Below is a small trained network, with its code and all its weights. Each question gives an input and a class and asks what happens when units are switched off, that is, made to give their printed mean instead of their output.

import numpy as np


def w(rows, s, z=0):
    codes = np.array(rows[::2]) - 128.0
    scale = np.full(codes.shape[1], s)
    scale[-1] = z or s
    return codes * scale


def norm(h):
    return h / np.sqrt((h * h).mean(-1, keepdims=True) + 1e-5)


def f(y):
    return y / 2 * (1 + np.tanh(0.7978845608 * (y + 0.044715 * y**3)))


def log_softmax(a):
    a = a - a.max(-1, keepdims=True)
    return a - np.log(np.exp(a).sum(-1, keepdims=True))


def net(x, mask):
    res = np.array(x, float).reshape(1, 8) / 4 @ E
    u = 0
    for l in range(2):
        y = f(norm(res) @ A[l][:, :-1].T + A[l][:, -1])
        res = res + np.where(mask[u : u + 4], y, B[l][:, -1]) @ B[l][:, :-1]
        u += 4
    return log_softmax(norm(res)[-1] @ U[:, :-1].T + U[:, -1])


A, B = {}, {}
E = w([
[87,175,154,157,63,181,211,162],'x0',
[109,184,177,90,143,182,171,79],'x1',
[155,124,188,1,76,122,112,178],'x2',
[54,166,151,129,162,112,70,124],'x3',
[104,168,103,131,134,132,128,89],'x4',
[125,194,34,143,131,146,158,167],'x5',
[76,101,133,111,129,59,106,183],'x6',
[88,134,93,74,18,115,100,141],'x7',
],0.0092)
A[0] = w([
[47,144,142,205,97,139,185,151,132],'L0N0',
[154,192,161,144,175,221,179,6,4],'L0N1',
[138,66,159,147,183,87,162,168,179],'L0N2',
[87,161,51,180,173,92,134,126,25],'L0N3',
],0.017,0.0031)
B[0] = w([
[71,150,113,116,84,185,153,90,200],'L0N0',
[137,100,13,117,128,252,60,107,250],'L0N1',
[121,89,185,110,170,157,121,148,183],'L0N2',
[113,171,113,149,136,24,136,138,197],'L0N3',
],0.017,0.014)
A[1] = w([
[109,95,190,150,44,100,69,19,254],'L1N0',
[111,243,120,45,136,136,92,99,54],'L1N1',
[155,125,127,60,23,147,168,166,6],'L1N2',
[184,213,88,174,248,92,98,72,244],'L1N3',
],0.018,0.00099)
B[1] = w([
[81,69,158,133,233,150,37,128,191],'L1N0',
[241,164,245,74,169,110,129,61,238],'L1N1',
[143,124,30,157,59,72,209,208,233],'L1N2',
[158,27,176,75,26,31,105,217,254],'L1N3',
],0.011,0.0087)
U = w([
[167,123,73,118,79,37,152,201,191],'0',
[190,64,247,116,219,144,128,158,137],'1',
[177,236,125,77,98,196,218,128,19],'2',
[77,205,148,155,164,66,96,87,5],'3',
[127,70,51,110,146,244,40,107,255],'4',
],0.011,0.0026)

Each question gives the input, the list of numbers given to net, and the class t.
The units are the neurons (one row each of A and B). Each row of codes is followed by its name. A weight is (code - 128) times the scale printed after its matrix; where a second scale follows, it is the last column's (A, B and U).
mask holds one flag per neuron, layer by layer. A switched-off neuron (its flag False) gives its mean, the last column of its row in B, instead of its output. The means were averaged over made-up inputs and are rounded, as every weight is.
A unit's drop is (log p(t) with every unit on - log p(t) with that unit switched off) / (log p(t) with every unit on - log p(t) with every unit switched off).
The circuit of an input: a set's keep is (log p(t) with only the set's units on - log p(t) with every unit switched off) / (log p(t) with every unit on - log p(t) with every unit switched off). Starting from all 8 units, units are removed one at a time, each time the one whose removal leaves the highest keep (on an exact tie, the one counted first), for as long as the keep stays at least 0.8.
units of the circuit, in order: the units of the circuit, biggest drop first
unit that matters most: the unit with the biggest drop
top k neurons: the k neurons with the biggest drops, biggest first
k most important neurons of layer l: the k neurons of layer l with the biggest drops, biggest first
input [-6,1,5,-4,-6,1,0,0], class 0: units of the circuit, in order : (L0N1)
input [1,6,2,2,0,-7,4,5], class 1: units of the circuit, in order : (L0N1 L1N0)
input [3,0,2,1,3,0,6,3], class 0: top 2 neurons : (L1N2 L0N1)
input [0,3,7,1,8,-1,2,-4], class 1: top 2 neurons : (L1N1 L0N0)
input [5,0,2,7,-8,6,8,4], class 2: top 3 neurons : (L0N0 L1N3 L1N1)
input [1,-7,-7,-6,-5,-1,-5,-7], class 1: units of the circuit, in order : (L0N2 L0N1)
input [-4,1,-5,-3,-8,1,-3,7], class 0: top 2 neurons : (L0N1 L0N2)
input [-1,0,-6,0,-4,1,3,6], class 3: 2 most important neurons of layer 0 : (L0N0 L0N1)
input [4,-4,-1,-1,0,3,-5,4], class 2: 2 most important neurons of layer 0 : (L0N0 L0N1)
input [-2,-3,6,5,-4,-8,6,-3], class 1: units of the circuit, in order : (L0N1 L0N2)
input [-7,1,4,-5,7,-3,5,4], class 1: units of the circuit, in order : (L0N1 L1N0)
input [-5,-3,6,2,-5,5,-7,2], class 0: top 3 neurons : (L0N1 L1N2 L0N0)
input [-1,-8,-5,-7,-3,-4,4,4], class 1: units of the circuit, in order : (L0N1 L0N2)
input [4,-8,3,4,3,6,-5,0], class 3: units of the circuit, in order : (L0N1 L1N3)
input [0,6,1,6,7,4,4,3], class 2: unit that matters most : L1N1
input [3,-2,-8,8,-1,6,8,-6], class 3: top 3 neurons : (L0N0 L1N2 L0N1)
input [1,8,6,-1,-5,-8,-2,5], class 1: top 3 neurons : (L1N0 L0N1 L1N1)
input [-7,2,1,2,-1,3,-4,6], class 1: units of the circuit, in order : (L0N1 L1N1)
input [4,-8,-8,3,4,3,1,2], class 3: top 2 neurons : (L0N0 L1N2)
input [-2,-3,-5,8,-8,-8,1,3], class 1: units of the circuit, in order : (L0N1)
input [8,-2,5,1,8,-6,7,3], class 0: 2 most important neurons of layer 1 : (L1N2 L1N0)
input [-2,3,6,2,3,5,7,7], class 0: 2 most important neurons of layer 0 : (L0N1 L0N0)
input [8,-3,-8,-8,7,-3,3,3], class 3: top 2 neurons : (L0N1 L0N3)
input [3,-7,1,6,8,-1,7,2], class 3: top 2 neurons : (L0N1 L1N3)
input [-2,-5,-2,8,8,-2,2,0], class 0: top 2 neurons : (L1N3 L0N3)
input [7,-3,-4,-6,2,-5,8,-6], class 1: top 2 neurons : (L0N1 L0N2)
input [-7,3,7,-7,-1,1,4,7], class 0: unit that matters most : L1N2
input [-6,4,8,3,-8,-7,-1,6], class 1: top 2 neurons : (L0N1 L1N0)
input [6,-5,6,4,2,7,-7,6], class 0: top 2 neurons : (L1N2 L0N1)
